Below are the code and all the weights of a small trained network. Each question names an input and a class and asks about switching units off, where a switched-off unit gives its printed mean instead of its output.

import numpy as np


def w(rows, s, z=0):
    codes = np.array(rows[::2]) - 128.0
    scale = np.full(codes.shape[1], s)
    scale[-1] = z or s
    return codes * scale


def f(y):
    return np.maximum(y, 0)


def log_softmax(a):
    a = a - a.max(-1, keepdims=True)
    return a - np.log(np.exp(a).sum(-1, keepdims=True))


def net(x, mask):
    res = np.array(x, float).reshape(1, 3) / 4 @ E
    y = f(res @ A[0][:, :-1].T + A[0][:, -1])
    res = res + np.where(mask, y, B[0][:, -1]) @ B[0][:, :-1]
    return log_softmax(res[-1] @ U[:, :-1].T + U[:, -1])


A, B = {}, {}
E = w([
[143,166,86,105,165,109,66,95,191,8,34],'x0',
[132,167,48,77,172,114,137,230,67,168,150],'x1',
[12,171,182,107,117,70,45,180,167,166,82],'x2',
],0.011)
A[0] = w([
[79,150,136,164,63,114,177,132,77,180,156,123],'N1',
[87,188,163,69,107,76,94,122,131,157,148,101],'N2',
[143,167,79,104,111,138,91,146,104,80,25,82],'N3',
[137,92,146,184,62,140,180,134,68,170,213,71],'N4',
[200,125,2,132,164,164,175,109,56,97,149,123],'N5',
[130,129,161,236,74,142,122,81,166,114,98,228],'N6',
[102,91,91,212,111,146,164,136,107,157,167,221],'N7',
[169,128,52,134,206,121,116,82,151,98,97,102],'N8',
[86,209,77,96,226,141,150,222,92,124,158,163],'N9',
[127,165,52,70,200,97,154,153,107,144,118,83],'N10',
[172,92,97,129,145,185,186,115,99,77,158,85],'N11',
[129,123,96,137,169,117,80,133,182,95,103,72],'N12',
[154,207,53,112,121,108,133,220,58,128,158,70],'N13',
[112,186,85,92,152,143,112,97,92,106,41,120],'N14',
[199,117,88,135,132,114,207,88,113,72,169,108],'N15',
[164,192,80,133,194,78,122,80,163,126,80,183],'N16',
[90,213,252,106,120,43,141,215,168,142,85,79],'N17',
[72,140,132,177,141,154,177,122,122,206,151,102],'N18',
[23,107,127,56,155,84,107,155,114,154,92,94],'N19',
[163,211,96,137,161,178,106,193,149,153,159,254],'N20',
[145,163,224,141,49,114,186,179,29,189,143,99],'N21',
[91,88,253,224,90,171,144,5,216,121,108,89],'N22',
[51,103,205,107,131,37,125,222,168,109,139,133],'N23',
[91,165,144,104,106,43,88,146,197,154,66,175],'N24',
[115,186,115,124,120,80,145,70,155,81,126,94],'N25',
],0.0081,0.0093)
B[0] = w([
[148,192,109,117,94,155,53,129,163,146,150,190],'N1',
[62,96,135,74,45,123,196,89,186,141,129,171],'N2',
[149,158,114,97,92,170,89,213,112,152,196,172],'N3',
[102,157,120,113,95,180,96,151,140,170,216,207],'N4',
[67,102,91,161,70,142,205,101,156,83,142,214],'N5',
[169,118,155,127,97,39,81,76,92,101,100,236],'N6',
[151,146,119,188,51,85,69,109,176,125,64,217],'N7',
[113,173,88,138,55,198,81,204,167,151,188,174],'N8',
[161,81,199,124,126,109,118,82,88,86,130,215],'N9',
[143,89,212,69,171,116,124,183,56,62,160,170],'N10',
[92,78,92,115,58,190,197,126,153,141,106,184],'N11',
[136,129,80,63,132,209,86,217,138,153,177,160],'N12',
[161,47,204,31,163,143,144,121,82,107,201,185],'N13',
[155,159,130,137,123,161,92,152,143,169,176,173],'N14',
[59,108,105,111,71,154,201,94,206,172,116,196],'N15',
[171,174,116,176,69,115,79,180,131,194,128,194],'N16',
[56,97,94,123,107,192,146,91,194,107,140,199],'N17',
[171,151,93,107,116,152,76,232,83,179,157,176],'N18',
[48,107,102,106,76,151,195,108,157,89,87,183],'N19',
[212,121,194,192,79,1,111,46,60,107,100,210],'N20',
[137,168,83,128,111,165,77,193,133,177,196,206],'N21',
[158,71,202,37,164,135,134,151,25,52,158,254],'N22',
[50,105,102,164,100,148,167,88,174,104,129,202],'N23',
[114,97,115,153,97,93,156,111,156,135,121,217],'N24',
[154,175,127,99,108,186,105,160,110,129,197,157],'N25',
],0.0076,0.015)
U = w([
[148,48,214,27,148,133,125,122,8,74,154,69],'0',
[79,77,75,117,124,172,218,89,227,127,136,85],'1',
[142,214,89,95,131,182,29,226,147,170,165,81],'2',
[170,140,160,251,126,18,85,51,97,131,105,251],'3',
[125,146,96,94,249,168,188,161,115,184,56,72],'4',
],0.012)

Each question gives the input, the list of numbers given to net, and the class t.
The units are the neurons (one row each of A and B). Each row of codes is followed by its name. A weight is (code - 128) times the scale printed after its matrix; where a second scale follows, it is the last column's (A, B and U).
mask holds one flag per neuron, in row order. A switched-off neuron (its flag False) gives its mean, the last column of its row in B, instead of its output. The means were averaged over made-up inputs and are rounded, as every weight is.
A unit's drop is (log p(t) with every unit on - log p(t) with that unit switched off) / (log p(t) with every unit on - log p(t) with every unit switched off).
The circuit of an input: a set's keep is (log p(t) with only the set's units on - log p(t) with every unit switched off) / (log p(t) with every unit on - log p(t) with every unit switched off). Starting from the 12 units with the biggest drops (on a tie, the unit counted first), units are removed one at a time, each time the one whose removal leaves the highest keep (on an exact tie, the one counted first), for as long as the keep stays at least 0.8.
units of the circuit, in order: the units of the circuit, biggest drop first
most important unit: the unit with the biggest drop
k most important neurons: the k neurons with the biggest drops, biggest first
drop when u is switched off: that unit's drop, to one decimal
input [7,-7,-3], class 0: units of the circuit, in order	(N22)
input [-1,3,-1], class 3: units of the circuit, in order	(N22, N20)
input [-6,6,5], class 0: 2 most important neurons	(N9, N13)
input [8,-8,-4], class 0: 2 most important neurons	(N22, N6)
input [4,3,-3], class 2: 3 most important neurons	(N22, N8, N6)
input [6,6,1], class 0: 4 most important neurons	(N9, N10, N13, N20)
input [2,3,0], class 3: 2 most important neurons	(N22, N20)
input [-6,-2,5], class 2: 2 most important neurons	(N21, N18)
input [-7,5,8], class 1: 2 most important neurons	(N23, N19)
input [8,-7,-4], class 2: 2 most important neurons	(N8, N16)
input [7,-7,0], class 0: 3 most important neurons	(N22, N6, N21)
input [-6,0,-7], class 1: 2 most important neurons	(N5, N15)
input [1,5,5], class 0: 2 most important neurons	(N9, N10)
input [-8,5,1], class 2: most important unit	N21
input [3,-1,-1], class 3: 3 most important neurons	(N21, N4, N18)
input [5,-8,6], class 0: drop when N22 is switched off	2.9
input [0,1,-4], class 1: drop when N15 is switched off	0.2
input [-1,-2,2], class 3: drop when N13 is switched off	0.1
input [7,-1,-1], class 2: drop when N9 is switched off	0.0
input [-7,1,8], class 1: most important unit	N23
